Below are the code and all the weights of a small trained network. Each question names an input and a target symbol and asks about switching units off, where a switched-off unit gives its printed mean instead of its output.

import numpy as np


def w(rows, s, z=0):
    codes = np.array(rows[::2]) - 128.0
    scale = np.full(codes.shape[1], s)
    scale[-1] = z or s
    return codes * scale


def norm(h):
    return h / np.sqrt((h * h).mean(-1, keepdims=True) + 1e-5)


def f(y):
    return np.maximum(y, 0)


def softmax(a):
    e = np.exp(a - a.max(-1, keepdims=True))
    return e / e.sum(-1, keepdims=True)


def log_softmax(a):
    a = a - a.max(-1, keepdims=True)
    return a - np.log(np.exp(a).sum(-1, keepdims=True))


def net(x, mask):
    ids = ['Ψβζηλπστ'.index(c) for c in x.split()]
    T = len(ids)
    res = E[ids] + P[:T]
    u = 0
    for l in range(3):
        r = norm(res)
        for j in range(2):
            rows = slice(4 * j, 4 * j + 4)
            q, k, v = (r @ M[l][rows].T for M in (Q, K, V))
            z = softmax(np.where(np.tri(T) > 0, q @ k.T / 4**0.5, -1e9)) @ v
            o = O[l][rows]
            res = res + np.where(mask[u + j], z, o[:, -1]) @ o[:, :-1]
        u += 2
        y = f(norm(res) @ A[l][:, :-1].T + A[l][:, -1])
        res = res + np.where(mask[u : u + 4], y, B[l][:, -1]) @ B[l][:, :-1]
        u += 4
    return log_softmax(norm(res)[-1] @ U[:, :-1].T + U[:, -1])


Q, K, V, O, A, B = {}, {}, {}, {}, {}, {}
E = w([
[178,69,56,79,141,85],'Ψ',
[253,194,111,168,19,130],'β',
[117,72,156,182,190,36],'ζ',
[240,200,106,103,30,96],'η',
[27,113,81,147,104,132],'λ',
[169,152,252,212,67,38],'π',
[147,103,98,233,144,42],'σ',
[147,216,185,148,168,87],'τ',
],0.0056)
P = w([
[192,41,82,3,106,120],'0',
[162,90,114,18,106,39],'1',
[141,92,121,43,112,27],'2',
[131,99,121,56,126,32],'3',
[129,95,135,75,136,50],'4',
[124,109,143,93,149,61],'5',
[118,118,144,111,162,75],'6',
[112,128,145,124,171,92],'7',
[105,143,143,145,184,109],'8',
[90,156,145,158,188,132],'9',
[86,170,130,167,203,145],'10',
[69,180,124,176,203,159],'11',
],0.0026)
Q[0] = w([
[119,156,102,249,188,1],'0.h1',
[85,79,92,36,187,216],'0.h1',
[228,229,114,115,101,114],'0.h1',
[92,172,230,244,179,6],'0.h1',
[84,194,126,76,133,187],'0.h2',
[94,91,120,169,232,96],'0.h2',
[175,153,66,194,22,209],'0.h2',
[138,178,105,72,29,227],'0.h2',
],0.0061)
K[0] = w([
[88,165,140,207,217,145],'0.h1',
[113,26,71,56,93,118],'0.h1',
[194,184,183,58,210,104],'0.h1',
[75,190,173,255,171,182],'0.h1',
[121,93,62,93,62,193],'0.h2',
[91,135,95,153,180,125],'0.h2',
[196,212,154,163,86,198],'0.h2',
[178,142,116,84,58,169],'0.h2',
],0.0079)
V[0] = w([
[44,114,55,22,175,211],'0.h1',
[87,232,209,142,226,162],'0.h1',
[220,17,84,172,68,105],'0.h1',
[180,160,66,51,85,77],'0.h1',
[205,133,155,95,247,186],'0.h2',
[227,140,180,139,120,251],'0.h2',
[138,118,179,168,71,104],'0.h2',
[203,60,126,185,90,252],'0.h2',
],0.0029)
O[0] = w([
[145,105,194,163,116,4,102],'0.h1',
[115,59,98,18,32,129,99],'0.h1',
[238,217,174,139,217,179,134],'0.h1',
[140,115,65,159,212,140,145],'0.h1',
[185,135,212,110,154,58,58],'0.h2',
[208,133,134,118,127,39,4],'0.h2',
[161,123,101,178,71,144,142],'0.h2',
[191,137,107,150,99,40,45],'0.h2',
],0.0034,0.0039)
A[0] = w([
[113,3,118,135,130,152,88],'0.n1',
[52,131,149,95,128,194,195],'0.n2',
[220,196,113,187,66,200,254],'0.n3',
[48,192,26,64,175,136,213],'0.n4',
],0.0046,0.00096)
B[0] = w([
[162,86,94,106,128,16,189],'0.n1',
[254,218,158,122,133,128,230],'0.n2',
[61,184,48,83,169,99,196],'0.n3',
[246,43,216,117,144,158,255],'0.n4',
],0.0042,0.0045)
Q[1] = w([
[107,194,113,165,123,197],'1.h1',
[181,134,168,128,181,71],'1.h1',
[253,101,162,71,105,151],'1.h1',
[161,168,126,96,114,191],'1.h1',
[70,117,109,203,203,113],'1.h2',
[156,118,82,68,114,100],'1.h2',
[189,191,135,61,122,177],'1.h2',
[101,87,133,205,114,145],'1.h2',
],0.0068)
K[1] = w([
[142,117,69,178,212,73],'1.h1',
[127,136,109,118,6,128],'1.h1',
[90,70,116,3,102,41],'1.h1',
[103,92,74,87,205,64],'1.h1',
[149,206,179,154,251,167],'1.h2',
[119,184,134,74,38,98],'1.h2',
[123,90,4,115,66,16],'1.h2',
[163,95,153,166,208,223],'1.h2',
],0.0054)
V[1] = w([
[81,133,201,187,201,71],'1.h1',
[68,209,187,115,143,123],'1.h1',
[108,117,161,69,124,103],'1.h1',
[190,139,172,113,145,166],'1.h1',
[129,111,2,50,166,129],'1.h2',
[142,143,83,103,204,35],'1.h2',
[135,125,40,105,29,87],'1.h2',
[130,86,87,130,132,46],'1.h2',
],0.0032)
O[1] = w([
[163,71,85,227,163,62,203],'1.h1',
[203,109,154,129,201,114,34],'1.h1',
[243,219,106,165,146,208,111],'1.h1',
[139,80,106,190,85,141,201],'1.h1',
[92,152,158,186,5,148,130],'1.h2',
[55,104,250,116,38,146,203],'1.h2',
[159,177,182,252,94,122,2],'1.h2',
[28,206,210,117,95,164,167],'1.h2',
],0.0025,0.0022)
A[1] = w([
[88,253,139,77,186,108,67],'1.n1',
[140,37,101,113,110,177,4],'1.n2',
[28,80,45,174,245,174,125],'1.n3',
[184,97,174,52,78,181,73],'1.n4',
],0.0034,0.0019)
B[1] = w([
[144,58,227,127,179,124,146],'1.n1',
[89,188,155,163,201,63,165],'1.n2',
[42,184,119,66,104,253,253],'1.n3',
[160,47,110,225,142,80,159],'1.n4',
],0.0054,0.0041)
Q[2] = w([
[255,239,86,176,91,101],'2.h1',
[74,53,186,91,167,203],'2.h1',
[35,151,118,100,146,70],'2.h1',
[103,143,136,96,65,223],'2.h1',
[32,102,158,51,105,98],'2.h2',
[106,80,113,125,113,220],'2.h2',
[174,64,73,120,176,65],'2.h2',
[95,121,146,114,94,227],'2.h2',
],0.0074)
K[2] = w([
[195,211,240,159,89,96],'2.h1',
[84,76,53,82,234,218],'2.h1',
[42,116,1,206,82,120],'2.h1',
[76,61,180,121,80,220],'2.h1',
[65,42,235,191,95,155],'2.h2',
[120,73,95,77,202,237],'2.h2',
[137,68,31,100,116,25],'2.h2',
[68,137,146,120,224,236],'2.h2',
],0.006)
V[2] = w([
[111,129,222,178,64,110],'2.h1',
[167,149,176,79,148,93],'2.h1',
[43,164,146,95,135,49],'2.h1',
[73,38,248,142,98,104],'2.h1',
[167,115,145,169,127,55],'2.h2',
[118,57,153,34,214,161],'2.h2',
[171,121,24,127,143,105],'2.h2',
[220,117,170,177,67,255],'2.h2',
],0.0034)
O[2] = w([
[150,135,59,114,242,160,95],'2.h1',
[70,146,164,92,144,109,107],'2.h1',
[205,55,38,59,142,48,149],'2.h1',
[193,183,4,112,162,106,185],'2.h1',
[50,86,109,133,153,179,60],'2.h2',
[125,253,162,145,62,101,252],'2.h2',
[76,83,144,33,183,112,73],'2.h2',
[76,176,37,183,208,85,100],'2.h2',
],0.0032,0.0029)
A[2] = w([
[140,109,106,122,147,172,218],'2.n1',
[160,188,140,208,109,117,5],'2.n2',
[113,120,92,93,83,154,21],'2.n3',
[186,2,113,188,82,66,118],'2.n4',
],0.0084,0.0025)
B[2] = w([
[137,122,190,169,152,136,238],'2.n1',
[151,76,177,159,179,87,249],'2.n2',
[93,93,127,184,121,136,191],'2.n3',
[166,1,86,40,66,189,253],'2.n4',
],0.0094,0.0025)
U = w([
[166,29,119,89,87,178,217],'Ψ',
[156,88,191,207,238,92,123],'β',
[67,146,189,200,113,228,186],'ζ',
[135,198,196,53,78,88,93],'η',
[122,134,135,122,133,119,3],'λ',
[183,177,26,136,210,152,126],'π',
[2,86,93,103,188,65,102],'σ',
[109,133,83,204,38,65,192],'τ',
],0.0071,0.0024)

Each question gives the input, a string of symbols that net reads in full, and the target symbol t.
The units are the heads (4 rows each of Q, K, V and O) and the neurons (one row each of A and B). Each row of codes is followed by its name. A weight is (code - 128) times the scale printed after its matrix; where a second scale follows, it is the last column's (O, A, B and U).
mask holds one flag per unit, layer by layer, with each layer's heads first. A switched-off unit (its flag False) gives its mean, the last column of its rows in O or B, instead of its output. The means were averaged over made-up inputs and are rounded, as every weight is.
A unit's drop is (log p(t) with every unit on - log p(t) with that unit switched off) / (log p(t) with every unit on - log p(t) with every unit switched off).
The circuit of an input: a set's keep is (log p(t) with only the set's units on - log p(t) with every unit switched off) / (log p(t) with every unit on - log p(t) with every unit switched off). Starting from the 12 units with the biggest drops (on a tie, the unit counted first), units are removed one at a time, each time the one whose removal leaves the highest keep (on an exact tie, the one counted first), for as long as the keep stays at least 0.8.
units of the circuit, in order: the units of the circuit, biggest drop first
most important unit: the unit with the biggest drop
k most important neurons: the k neurons with the biggest drops, biggest first
top k neurons in layer l: the k neurons of layer l with the biggest drops, biggest first
which heads matter: for each layer, one digit per head in row order, 1 if its drop is at least 0.15 and else 0, layers parted by /
input η ζ λ λ Ψ λ Ψ σ λ τ Ψ Ψ, target ζ: most important unit -> 0.h1
input π ζ λ β ζ β, target π: units of the circuit, in order -> 0.n3, 0.h1
input λ τ λ λ λ β Ψ β, target τ: 2 most important neurons -> 0.n3, 0.n4
input λ λ λ λ λ β η τ λ π, target Ψ: units of the circuit, in order -> 0.h1, 1.n3, 2.n4
input λ ζ λ, target β: 2 most important neurons -> 0.n4, 0.n3
input τ η ζ τ σ ζ λ λ η, target τ: 3 most important neurons -> 0.n3, 0.n2, 1.n3
input ζ ζ β λ σ τ σ ζ λ, target β: which heads matter -> 01 / 00 / 00
input σ λ ζ, target ζ: which heads matter -> 11 / 00 / 00
input σ ζ τ, target Ψ: 4 most important neurons -> 0.n4, 1.n4, 1.n3, 2.n4
input λ λ Ψ σ λ ζ π ζ Ψ ζ, target η: top 3 neurons in layer 0 -> 0.n4, 0.n2, 0.n1
input η λ τ π, target Ψ: 2 most important neurons -> 1.n3, 2.n4
input λ Ψ λ Ψ, target β: 3 most important neurons -> 0.n3, 0.n2, 1.n3
input λ λ λ λ η σ Ψ λ λ λ η, target η: 3 most important neurons -> 0.n3, 1.n1, 1.n3
input β η λ λ ζ λ λ τ λ ζ λ σ, target ζ: most important unit -> 1.n3
input β Ψ λ λ λ λ, target ζ: 3 most important neurons -> 1.n3, 2.n4, 0.n4
input β β σ ζ ζ, target ζ: which heads matter -> 10 / 00 / 00
input λ τ ζ ζ β ζ ζ, target η: 2 most important neurons -> 0.n4, 2.n4
input λ λ λ π, target β: which heads matter -> 10 / 00 / 00
input ζ β λ Ψ λ β Ψ λ Ψ λ τ σ, target Ψ: top 2 neurons in layer 0 -> 0.n1, 0.n3
input λ β β λ τ, target Ψ: most important unit -> 0.h1
input π ζ β τ ζ Ψ ζ τ λ, target Ψ: 3 most important neurons -> 0.n4, 0.n2, 1.n3
input λ Ψ λ λ β β π η, target π: which heads matter -> 10 / 00 / 01
input λ Ψ τ η ζ τ λ λ λ β β, target τ: which heads matter -> 11 / 00 / 00
input η λ η ζ λ σ λ Ψ τ ζ, target Ψ: 2 most important neurons -> 0.n1, 2.n4
input ζ λ η τ β ζ, target Ψ: top 2 neurons in layer 0 -> 0.n1, 0.n3
input Ψ σ β λ β λ Ψ λ ζ, target σ: which heads matter -> 10 / 01 / 00
input β β Ψ ζ λ λ λ τ σ, target Ψ: units of the circuit, in order -> 0.h1
